Look-ups in named tables: a row name and a column name give one cell, copied from the table.

tolo =
,lar,dul,lofose,tavu,kenaf,kimuma,fofufi,deku,sos
nik,263,-134,387,99,-78,648,82,327,53
fuzapi,196,1,305,173,65,391,208,341,167
mugi,-364,477,-427,358,581,-520,609,377,692
poto,372,-275,552,276,-34,702,-75,246,-128
fid,-269,983,-914,-15,678,-692,672,24,729
tof,291,-275,526,219,-111,636,59,391,-33
silome,-528,833,-839,452,817,-703,895,592,949
boginor,380,-334,644,222,-212,786,12,419,-98
gemiguk,-395,885,-783,31,644,-860,605,145,790
roz,229,-221,470,218,-67,590,92,389,3
dupet,-391,660,-773,365,910,-421,802,102,495

nik, deku: 327
gemiguk, dul: 885
mugi, sos: 692
gemiguk, lofose: -783
gemiguk, kenaf: 644
poto, kenaf: -34
fid, sos: 729
tof, deku: 391
mugi, lar: -364
mugi, kenaf: 581
nik, sos: 53

Table nev
	zeludi	bel
nus	0.110	0.991
sib	0.761	0.748
misugip	0.679	0.580
vuni	0.762	0.111
tiz	0.698	0.354
tul	0.260	0.836
fomum	0.600	0.561
rup	0.814	0.067
pel	0.549	0.520
niku	0.595	0.216
sadira	0.569	0.609
peku	0.053	0.969
guk	0.652	0.557

bel of guk is 0.557
zeludi of nus is 0.110
bel of vuni is 0.111
zeludi of niku is 0.595
bel of peku is 0.969
zeludi of vuni is 0.762

totis
|  | nezo | pozazos | minun | vigibu | vado | kene | zeroda | lon |
|---|---|---|---|---|---|---|---|---|
| mena | 204 | 141 | 237 | 182 | 138 | 146 | 104 | 173 |
| nefud | 165 | 106 | 160 | 154 | 173 | 192 | 48 | 144 |
| radulu | 235 | 139 | 208 | 113 | 148 | 147 | 104 | 117 |
| vini | 91 | 181 | 99 | 152 | 135 | 127 | 239 | 134 |
| dubelot | 97 | 135 | 192 | 236 | 79 | 181 | 143 | 171 |
| tofumig | 197 | 152 | 217 | 142 | 80 | 148 | 161 | 160 |
| lugegom | 115 | 162 | 189 | 199 | 54 | 152 | 208 | 149 |

pozazos of radulu: 139
nezo of radulu: 235
vado of lugegom: 54
kene of nefud: 192
kene of vini: 127
minun of tofumig: 217
minun of vini: 99
lon of mena: 173
nezo of tofumig: 197
kene of dubelot: 181
lon of vini: 134
vigibu of vini: 152
lon of dubelot: 171
vigibu of nefud: 154
pozazos of vini: 181
nezo of dubelot: 97
pozazos of dubelot: 135
nezo of mena: 204
nezo of vini: 91
kene of radulu: 147

rakav:
cols = maka, nal, lofam, zatuz, mem, tasoled, tid, tevafes
zuvutez: [78022, 26231, 78086, 71598, 42511, 99633, 35970, 46780]
nekis: [62056, 41305, 80278, 34191, 22111, 90786, 44690, 72982]
ritaku: [79365, 14393, 88385, 84380, 57777, 94714, 28434, 43630]
liberi: [76850, 54633, 63954, 54600, 28408, 86424, 46649, 45024]
bef: [78138, 74884, 32899, 61588, 60719, 83512, 82730, 54249]
lem: [22271, 46303, 54041, 75685, 59533, 32030, 64407, 72714]
rumupi: [79939, 77801, 34073, 57300, 68650, 80965, 84076, 56008]
kop: [77431, 65804, 27067, 65719, 77227, 99688, 88546, 61605]
rov: [32985, 33940, 64726, 84004, 82080, 39525, 69023, 80048]

bef, tasoled -> 83512
kop, zatuz -> 65719
kop, lofam -> 27067
ritaku, nal -> 14393
rov, lofam -> 64726
bef, nal -> 74884
bef, tid -> 82730
rov, maka -> 32985
bef, lofam -> 32899
rumupi, lofam -> 34073
nekis, maka -> 62056
ritaku, maka -> 79365
ritaku, tevafes -> 43630
rov, tid -> 69023
nekis, tid -> 44690
lem, tevafes -> 72714
rov, zatuz -> 84004
nekis, tasoled -> 90786
lem, nal -> 46303
Row with the largest lofam: ritaku

zup =
|  | budibi | ruvusu | fusisa | pezazu | mupani | dov | rav | dib |
|---|---|---|---|---|---|---|---|---|
| fezuv | 70 | 20 | 402 | 466 | 312 | 729 | 147 | 114 |
| dig | 17 | 75 | 481 | 518 | 458 | 830 | 182 | 219 |
| riror | 48 | 164 | 554 | 552 | 581 | 920 | 220 | 351 |
| vom | 586 | 79 | 265 | 287 | 12 | 525 | 177 | 53 |
| mepes | 377 | 28 | 286 | 341 | 65 | 566 | 137 | 28 |

pezazu of mepes: 341
pezazu of riror: 552
dov of fezuv: 729
rav of riror: 220
rav of dig: 182
dov of dig: 830
ruvusu of mepes: 28
budibi of vom: 586
dib of dig: 219
ruvusu of dig: 75
budibi of fezuv: 70
rav of vom: 177
mupani of vom: 12
pezazu of dig: 518
mupani of fezuv: 312
mupani of dig: 458

busa.tsv
	tager	kema
delu	385	187
poz	-45	488
nopiro	-274	740
vopuzav	-515	-261
lonezod	338	232

vopuzav, kema: -261
nopiro, tager: -274
vopuzav, tager: -515
poz, kema: 488
lonezod, kema: 232
nopiro, kema: 740
poz, tager: -45
delu, kema: 187
lonezod, tager: 338
delu, tager: 385
Which row has the largest kema? nopiro

fetuve =
	gev	fer	kula	mefe	tul	vibov	zanubod	rovigu	vuvo
nabilu	66026	54085	62529	22867	65101	27860	61772	68845	61192
vom	79279	49920	62647	25840	68619	29149	61394	66016	65863
vel	54250	66602	65524	6763	65735	17429	62968	88159	59828
faku	74976	52850	64106	22987	69061	26511	62604	70008	65948
ket	76725	51888	62228	22229	66793	26973	62629	69214	65030
kifuve	61082	53278	65566	24450	67215	27967	63733	67191	62136
silet	63969	50890	65682	25531	66736	28153	65560	63193	63517
vates	64613	37541	65580	45422	67670	40375	65523	41269	63242

silet, tul -> 66736
nabilu, mefe -> 22867
kifuve, vibov -> 27967
vom, fer -> 49920
vel, vibov -> 17429
ket, kula -> 62228
vel, kula -> 65524
nabilu, kula -> 62529
vates, zanubod -> 65523

